Below are the code and all the weights of a small trained network. Each question names an input and a class and asks about switching units off, where a switched-off unit gives its printed mean instead of its output.

import numpy as np


def w(rows, s, z=0):
    codes = np.array(rows[::2]) - 128.0
    scale = np.full(codes.shape[1], s)
    scale[-1] = z or s
    return codes * scale


def norm(h):
    return h / np.sqrt((h * h).mean(-1, keepdims=True) + 1e-5)


def f(y):
    return y / 2 * (1 + np.tanh(0.7978845608 * (y + 0.044715 * y**3)))


def log_softmax(a):
    a = a - a.max(-1, keepdims=True)
    return a - np.log(np.exp(a).sum(-1, keepdims=True))


def net(x, mask):
    res = np.array(x, float).reshape(1, 2) / 4 @ E
    u = 0
    for l in range(4):
        y = f(norm(res) @ A[l][:, :-1].T + A[l][:, -1])
        res = res + np.where(mask[u : u + 5], y, B[l][:, -1]) @ B[l][:, :-1]
        u += 5
    return log_softmax(norm(res)[-1] @ U[:, :-1].T + U[:, -1])


A, B = {}, {}
E = w([
[129,161,209,167],'x0',
[72,115,194,2],'x1',
],0.0085)
A[0] = w([
[99,131,143,81,136],'L0N1',
[137,109,159,174,5],'L0N2',
[92,141,118,124,242],'L0N3',
[130,122,11,129,102],'L0N4',
[146,66,119,60,177],'L0N5',
],0.012,0.0029)
B[0] = w([
[198,173,85,25,207],'L0N1',
[86,96,93,172,135],'L0N2',
[178,158,147,196,174],'L0N3',
[100,157,208,254,253],'L0N4',
[150,82,72,208,233],'L0N5',
],0.0064,0.0051)
A[1] = w([
[183,190,190,94,24],'L1N1',
[144,203,95,131,3],'L1N2',
[2,47,122,131,234],'L1N3',
[96,239,178,213,140],'L1N4',
[153,226,185,55,63],'L1N5',
],0.0069,0.0044)
B[1] = w([
[38,188,218,107,132],'L1N1',
[162,153,110,124,99],'L1N2',
[111,176,8,254,165],'L1N3',
[145,27,31,112,253],'L1N4',
[2,195,167,179,172],'L1N5',
],0.0061,0.005)
A[2] = w([
[173,71,189,239,205],'L2N1',
[214,55,62,98,159],'L2N2',
[95,133,195,174,128],'L2N3',
[159,56,58,6,78],'L2N4',
[4,124,1,195,3],'L2N5',
],0.0078,0.0028)
B[2] = w([
[147,94,58,209,254],'L2N1',
[111,160,157,67,210],'L2N2',
[178,115,81,108,151],'L2N3',
[237,19,123,125,171],'L2N4',
[116,154,174,255,197],'L2N5',
],0.0097,0.0061)
A[3] = w([
[174,115,86,99,95],'L3N1',
[93,109,31,195,182],'L3N2',
[153,111,82,123,6],'L3N3',
[80,249,144,60,115],'L3N4',
[95,67,124,99,251],'L3N5',
],0.011,0.0031)
B[3] = w([
[36,47,136,111,139],'L3N1',
[170,254,82,172,254],'L3N2',
[114,106,201,70,129],'L3N3',
[111,175,227,130,191],'L3N4',
[178,157,54,158,153],'L3N5',
],0.0085,0.0094)
U = w([
[212,2,50,18,153],'0',
[206,159,21,226,253],'1',
[106,63,97,83,3],'2',
[109,176,204,50,173],'3',
],0.0081,0.0044)

Each question gives the input, the list of numbers given to net, and the class t.
The units are the neurons (one row each of A and B). Each row of codes is followed by its name. A weight is (code - 128) times the scale printed after its matrix; where a second scale follows, it is the last column's (A, B and U).
mask holds one flag per neuron, layer by layer. A switched-off neuron (its flag False) gives its mean, the last column of its row in B, instead of its output. The means were averaged over made-up inputs and are rounded, as every weight is.
A unit's drop is (log p(t) with every unit on - log p(t) with that unit switched off) / (log p(t) with every unit on - log p(t) with every unit switched off).
The circuit of an input: a set's keep is (log p(t) with only the set's units on - log p(t) with every unit switched off) / (log p(t) with every unit on - log p(t) with every unit switched off). Starting from the 12 units with the biggest drops (on a tie, the unit counted first), units are removed one at a time, each time the one whose removal leaves the highest keep (on an exact tie, the one counted first), for as long as the keep stays at least 0.8.
circuit, biggest first: the units of the circuit, biggest drop first
top k neurons: the k neurons with the biggest drops, biggest first
drop when u is switched off: that unit's drop, to one decimal
input [-4,8], class 0: circuit, biggest first -> [L2N4]
input [8,2], class 3: circuit, biggest first -> [L0N5 L3N2 L2N5]
input [1,6], class 3: top 3 neurons -> [L1N4 L2N1 L1N5]
input [3,1], class 3: top 2 neurons -> [L0N4 L0N5]
input [0,8], class 0: top 3 neurons -> [L0N4 L2N4 L0N5]
input [0,5], class 0: top 2 neurons -> [L0N4 L0N5]
input [-3,3], class 0: top 2 neurons -> [L0N1 L2N4]
input [0,2], class 0: top 2 neurons -> [L0N4 L0N5]
input [-1,4], class 0: top 2 neurons -> [L0N4 L2N4]
input [7,2], class 3: top 3 neurons -> [L0N5 L0N4 L2N1]
input [-5,6], class 0: drop when L2N4 is switched off -> 0.1
input [-1,3], class 0: drop when L2N4 is switched off -> 0.2
input [2,5], class 3: drop when L1N4 is switched off -> 0.1
input [-4,7], class 0: top neuron -> [L2N4]
